Below are the code and all the weights of a small trained network. Each question names an input and a target symbol and asks about switching units off, where a switched-off unit gives its printed mean instead of its output.

import numpy as np


def w(rows, s, z=0):
    codes = np.array(rows[::2]) - 128.0
    scale = np.full(codes.shape[1], s)
    scale[-1] = z or s
    return codes * scale


def norm(h):
    return h / np.sqrt((h * h).mean(-1, keepdims=True) + 1e-5)


def f(y):
    return y / 2 * (1 + np.tanh(0.7978845608 * (y + 0.044715 * y**3)))


def softmax(a):
    e = np.exp(a - a.max(-1, keepdims=True))
    return e / e.sum(-1, keepdims=True)


def log_softmax(a):
    a = a - a.max(-1, keepdims=True)
    return a - np.log(np.exp(a).sum(-1, keepdims=True))


def net(x, mask):
    ids = ['ΔΘΛαβγζημξπστφ'.index(c) for c in x.split()]
    T = len(ids)
    res = E[ids] + P[:T]
    u = 0
    for l in range(2):
        q, k, v = (norm(res) @ M[l].T for M in (Q, K, V))
        z = softmax(np.where(np.tri(T) > 0, q @ k.T / 2**0.5, -1e9)) @ v
        res = res + np.where(mask[u], z, O[l][:, -1]) @ O[l][:, :-1]
        u += 1
        y = f(norm(res) @ A[l][:, :-1].T + A[l][:, -1])
        res = res + np.where(mask[u : u + 4], y, B[l][:, -1]) @ B[l][:, :-1]
        u += 4
    return log_softmax(norm(res)[-1] @ U[:, :-1].T + U[:, -1])


Q, K, V, O, A, B = {}, {}, {}, {}, {}, {}
E = w([
[111,111,147],'Δ',
[229,141,62],'Θ',
[130,175,171],'Λ',
[196,128,145],'α',
[110,255,219],'β',
[184,183,189],'γ',
[164,142,153],'ζ',
[135,101,180],'η',
[68,214,135],'μ',
[141,173,13],'ξ',
[88,149,151],'π',
[222,199,170],'σ',
[165,133,79],'τ',
[140,137,127],'φ',
],0.0079)
P = w([
[116,2,139],'0',
[162,247,99],'1',
[155,221,115],'2',
[159,192,124],'3',
[131,172,92],'4',
[130,161,149],'5',
[122,163,145],'6',
[108,147,160],'7',
[139,164,147],'8',
[112,129,158],'9',
[107,138,162],'10',
[122,159,155],'11',
[117,133,195],'12',
[116,140,177],'13',
],0.0042)
Q[0] = w([
[254,180,203],'0.h0',
[112,199,228],'0.h0',
],0.0074)
K[0] = w([
[150,2,105],'0.h0',
[118,32,209],'0.h0',
],0.0082)
V[0] = w([
[252,133,111],'0.h0',
[126,30,71],'0.h0',
],0.013)
O[0] = w([
[255,99,166,251],'0.h0',
[91,52,251,52],'0.h0',
],0.0084,0.0026)
A[0] = w([
[180,164,21,247],'0.n0',
[218,44,142,250],'0.n1',
[66,34,103,141],'0.n2',
[60,254,200,157],'0.n3',
],0.0089,0.0017)
B[0] = w([
[105,1,55,254],'0.n0',
[91,15,33,198],'0.n1',
[155,147,45,120],'0.n2',
[154,40,36,205],'0.n3',
],0.0084,0.0062)
Q[1] = w([
[198,151,121],'1.h0',
[92,9,70],'1.h0',
],0.015)
K[1] = w([
[101,160,111],'1.h0',
[57,142,255],'1.h0',
],0.017)
V[1] = w([
[136,203,36],'1.h0',
[253,92,150],'1.h0',
],0.013)
O[1] = w([
[236,115,61,1],'1.h0',
[79,5,150,185],'1.h0',
],0.011,0.0067)
A[1] = w([
[87,158,198,158],'1.n0',
[192,153,84,175],'1.n1',
[211,62,227,82],'1.n2',
[194,254,136,4],'1.n3',
],0.014,0.0032)
B[1] = w([
[119,165,73,251],'1.n0',
[58,124,136,253],'1.n1',
[207,206,149,206],'1.n2',
[196,119,249,200],'1.n3',
],0.019,0.0035)
U = w([
[55,217,61,152],'Δ',
[173,62,175,51],'Θ',
[108,135,2,128],'Λ',
[151,90,176,93],'α',
[135,159,25,108],'β',
[191,46,80,61],'γ',
[112,83,166,123],'ζ',
[48,168,93,94],'η',
[180,229,78,253],'μ',
[112,101,147,115],'ξ',
[155,206,175,174],'π',
[218,31,103,79],'σ',
[111,116,163,108],'τ',
[71,156,140,176],'φ',
],0.0078,0.0044)

Each question gives the input, a string of symbols that net reads in full, and the target symbol t.
The units are the heads (2 rows each of Q, K, V and O) and the neurons (one row each of A and B). Each row of codes is followed by its name. A weight is (code - 128) times the scale printed after its matrix; where a second scale follows, it is the last column's (O, A, B and U).
mask holds one flag per unit, layer by layer, with each layer's heads first. A switched-off unit (its flag False) gives its mean, the last column of its rows in O or B, instead of its output. The means were averaged over made-up inputs and are rounded, as every weight is.
A unit's drop is (log p(t) with every unit on - log p(t) with that unit switched off) / (log p(t) with every unit on - log p(t) with every unit switched off).
The circuit of an input: a set's keep is (log p(t) with only the set's units on - log p(t) with every unit switched off) / (log p(t) with every unit on - log p(t) with every unit switched off). Starting from all 10 units, units are removed one at a time, each time the one whose removal leaves the highest keep (on an exact tie, the one counted first), for as long as the keep stays at least 0.8.
units of the circuit, in order: the units of the circuit, biggest drop first
unit that matters most: the unit with the biggest drop
top k neurons: the k neurons with the biggest drops, biggest first
drop of u: that unit's drop, to one decimal
input μ σ μ ζ β γ ζ, target μ: units of the circuit, in order	0.h0, 1.h0
input μ η π η σ γ β, target μ: units of the circuit, in order	1.h0, 0.h0
input μ φ η π α σ ξ, target μ: units of the circuit, in order	0.h0, 1.h0
input μ γ μ Λ γ φ, target μ: unit that matters most	0.h0
input μ β Λ Λ η Λ μ ξ π π σ, target μ: units of the circuit, in order	1.h0, 0.h0
input ξ ξ μ μ μ μ μ π σ, target μ: top 2 neurons	1.n2, 0.n0
input μ μ η π β μ Δ γ, target μ: top 2 neurons	1.n3, 0.n1
input μ η μ, target μ: top 2 neurons	1.n3, 0.n1
input μ β Θ Λ α Λ ξ μ Θ μ μ σ γ Δ, target μ: top 4 neurons	0.n1, 1.n3, 0.n0, 1.n1
input μ σ Δ Λ, target μ: top 2 neurons	1.n3, 0.n1
input μ ζ μ μ η π μ, target μ: drop of 0.n1	0.2
input μ β Δ, target μ: drop of 0.h0	0.9
input μ π β γ π ξ ξ η Λ β π Λ, target μ: drop of 1.n0	0.0
